Below is a small trained network, with its code and all its weights. Each question gives an input and a class and asks what happens when units are switched off, that is, made to give their printed mean instead of their output.

import numpy as np


def w(rows, s, z=0):
    codes = np.array(rows[::2]) - 128.0
    scale = np.full(codes.shape[1], s)
    scale[-1] = z or s
    return codes * scale


def f(y):
    return y / 2 * (1 + np.tanh(0.7978845608 * (y + 0.044715 * y**3)))


def log_softmax(a):
    a = a - a.max(-1, keepdims=True)
    return a - np.log(np.exp(a).sum(-1, keepdims=True))


def net(x, mask):
    res = np.array(x, float).reshape(1, 8) / 4 @ E
    y = f(res @ A[0][:, :-1].T + A[0][:, -1])
    res = res + np.where(mask, y, B[0][:, -1]) @ B[0][:, :-1]
    return log_softmax(res[-1] @ U[:, :-1].T + U[:, -1])


A, B = {}, {}
E = w([
[128,128,128,128,127,128,128,127,128,129,128,128],'x0',
[128,129,128,128,128,128,128,128,129,129,128,129],'x1',
[72,70,129,151,154,191,213,159,137,124,130,114],'x2',
[75,111,136,135,181,99,75,162,128,123,6,146],'x3',
[128,127,128,128,128,128,128,127,130,128,128,129],'x4',
[128,128,128,129,128,128,128,128,131,131,128,130],'x5',
[110,193,246,37,142,148,132,139,126,136,131,121],'x6',
[128,128,128,128,128,128,128,128,130,131,128,128],'x7',
],0.016)
A[0] = w([
[148,92,116,135,98,149,181,107,123,127,177,124,185],'N0',
[151,132,134,130,140,126,133,143,110,126,161,127,213],'N1',
[45,94,201,92,141,178,228,148,119,128,127,118,2],'N2',
[92,130,146,118,162,105,67,144,115,122,36,126,107],'N3',
[159,167,154,113,121,117,110,129,115,110,141,102,149],'N4',
[161,120,58,158,110,115,94,117,101,129,121,133,175],'N5',
[109,58,52,168,134,143,177,137,120,104,136,126,132],'N6',
[164,117,88,145,118,105,75,129,140,123,139,148,186],'N7',
[140,148,151,102,137,104,69,126,130,151,86,147,100],'N8',
[85,80,88,171,129,137,179,135,115,126,126,120,109],'N9',
[96,74,98,171,148,126,102,136,140,126,76,123,78],'N10',
[118,68,85,159,137,146,166,127,119,123,119,125,116],'N11',
[185,115,47,165,93,80,44,100,114,111,123,112,197],'N12',
[160,175,199,69,110,99,44,109,110,113,145,120,119],'N13',
[107,152,125,125,122,127,87,134,125,108,90,119,106],'N14',
[132,143,134,157,141,122,147,126,139,133,179,127,216],'N15',
[119,124,130,94,135,145,140,147,141,125,127,120,105],'N16',
[65,113,138,144,162,106,74,151,126,124,5,135,152],'N17',
[151,159,130,134,107,125,89,111,126,161,167,130,140],'N18',
],0.017,0.0091)
B[0] = w([
[119,174,148,232,59,120,114,131,119,121,140,133,180],'N0',
[129,159,139,111,99,133,152,113,107,140,142,124,149],'N1',
[158,99,138,175,246,124,175,122,132,124,231,118,204],'N2',
[129,171,177,213,139,128,19,119,86,126,128,136,219],'N3',
[134,138,114,75,92,138,125,139,130,110,130,120,163],'N4',
[140,109,132,158,187,129,148,126,135,131,188,121,184],'N5',
[115,137,97,184,27,128,97,137,134,132,63,135,214],'N6',
[137,130,163,153,177,123,167,120,131,128,163,126,173],'N7',
[127,181,150,174,115,124,49,124,112,129,123,126,181],'N8',
[113,124,119,82,79,137,115,135,126,129,60,129,192],'N9',
[122,113,111,8,153,129,144,126,125,123,103,131,195],'N10',
[124,116,132,92,65,119,105,123,137,133,74,132,189],'N11',
[143,120,158,165,223,135,169,129,118,123,218,119,211],'N12',
[105,166,111,62,58,123,103,123,118,131,68,136,211],'N13',
[129,149,130,167,147,141,92,142,119,128,114,128,161],'N14',
[147,184,139,162,91,120,147,130,120,130,128,123,158],'N15',
[141,139,117,137,165,114,127,123,126,136,151,141,142],'N16',
[121,4,89,136,187,125,91,141,175,133,72,125,252],'N17',
[126,102,108,58,141,137,165,130,142,134,128,133,157],'N18',
],0.022,0.036)
U = w([
[152,170,161,129,131,150,231,89,119,116,227,108,255],'0',
[78,172,135,163,58,142,42,119,112,127,60,149,176],'1',
[122,80,152,142,223,139,111,114,141,122,156,124,41],'2',
[66,85,78,58,96,142,90,133,158,131,40,146,53],'3',
[100,210,119,3,35,149,153,93,106,122,118,132,99],'4',
],0.0068,0.0041)

Each question gives the input, the list of numbers given to net, and the class t.
The units are the neurons (one row each of A and B). Each row of codes is followed by its name. A weight is (code - 128) times the scale printed after its matrix; where a second scale follows, it is the last column's (A, B and U).
mask holds one flag per neuron, in row order. A switched-off neuron (its flag False) gives its mean, the last column of its row in B, instead of its output. The means were averaged over made-up inputs and are rounded, as every weight is.
A unit's drop is (log p(t) with every unit on - log p(t) with that unit switched off) / (log p(t) with every unit on - log p(t) with every unit switched off).
The circuit of an input: a set's keep is (log p(t) with only the set's units on - log p(t) with every unit switched off) / (log p(t) with every unit on - log p(t) with every unit switched off). Starting from the 12 units with the biggest drops (on a tie, the unit counted first), units are removed one at a time, each time the one whose removal leaves the highest keep (on an exact tie, the one counted first), for as long as the keep stays at least 0.8.
units of the circuit, in order: the units of the circuit, biggest drop first
most important unit: the unit with the biggest drop
top k neurons: the k neurons with the biggest drops, biggest first
drop when u is switched off: that unit's drop, to one decimal
input [7,1,2,1,3,1,-4,-1], class 3: units of the circuit, in order => (N3)
input [-3,-6,5,-8,-5,3,1,8], class 0: top 2 neurons => (N2, N3)
input [3,8,3,0,-2,-7,7,-4], class 0: top 2 neurons => (N17, N2)
input [-7,6,-7,5,-3,-2,0,-5], class 2: top 3 neurons => (N12, N6, N17)
input [5,-5,-6,5,-5,0,0,7], class 2: top 3 neurons => (N12, N6, N17)
input [3,8,-1,-1,3,-5,3,3], class 4: top 2 neurons => (N17, N3)
input [-8,-4,1,-2,3,3,8,-2], class 0: top 2 neurons => (N2, N17)
input [8,6,0,-7,-2,4,7,0], class 4: top 2 neurons => (N13, N12)
input [5,8,0,-7,8,2,-1,5], class 0: top 3 neurons => (N3, N13, N17)
input [6,4,0,3,-7,-6,0,-3], class 2: top 3 neurons => (N6, N13, N9)
input [-3,-6,-2,7,-3,-1,0,-2], class 2: top 2 neurons => (N17, N6)
input [-3,-4,8,3,-3,-4,0,7], class 3: top 3 neurons => (N12, N9, N6)
input [6,-5,1,8,-3,-2,-6,-3], class 3: top 3 neurons => (N2, N10, N6)
input [6,-6,8,-1,0,-2,3,-5], class 0: top 2 neurons => (N2, N17)
input [6,7,6,6,-3,6,0,2], class 3: most important unit => N12
input [-1,-2,8,2,-8,-5,1,-1], class 2: top 2 neurons => (N2, N13)
input [-3,0,1,-6,0,-2,8,0], class 0: drop when N6 is switched off => 0.1
input [4,1,-4,-1,0,-3,1,-2], class 4: drop when N17 is switched off => 0.3
input [-4,6,0,-4,-8,-7,2,-8], class 4: drop when N12 is switched off => 0.3
input [8,0,-2,-2,6,4,3,-4], class 4: most important unit => N17
input [7,2,1,2,-5,8,3,-7], class 2: drop when N6 is switched off => 1.8
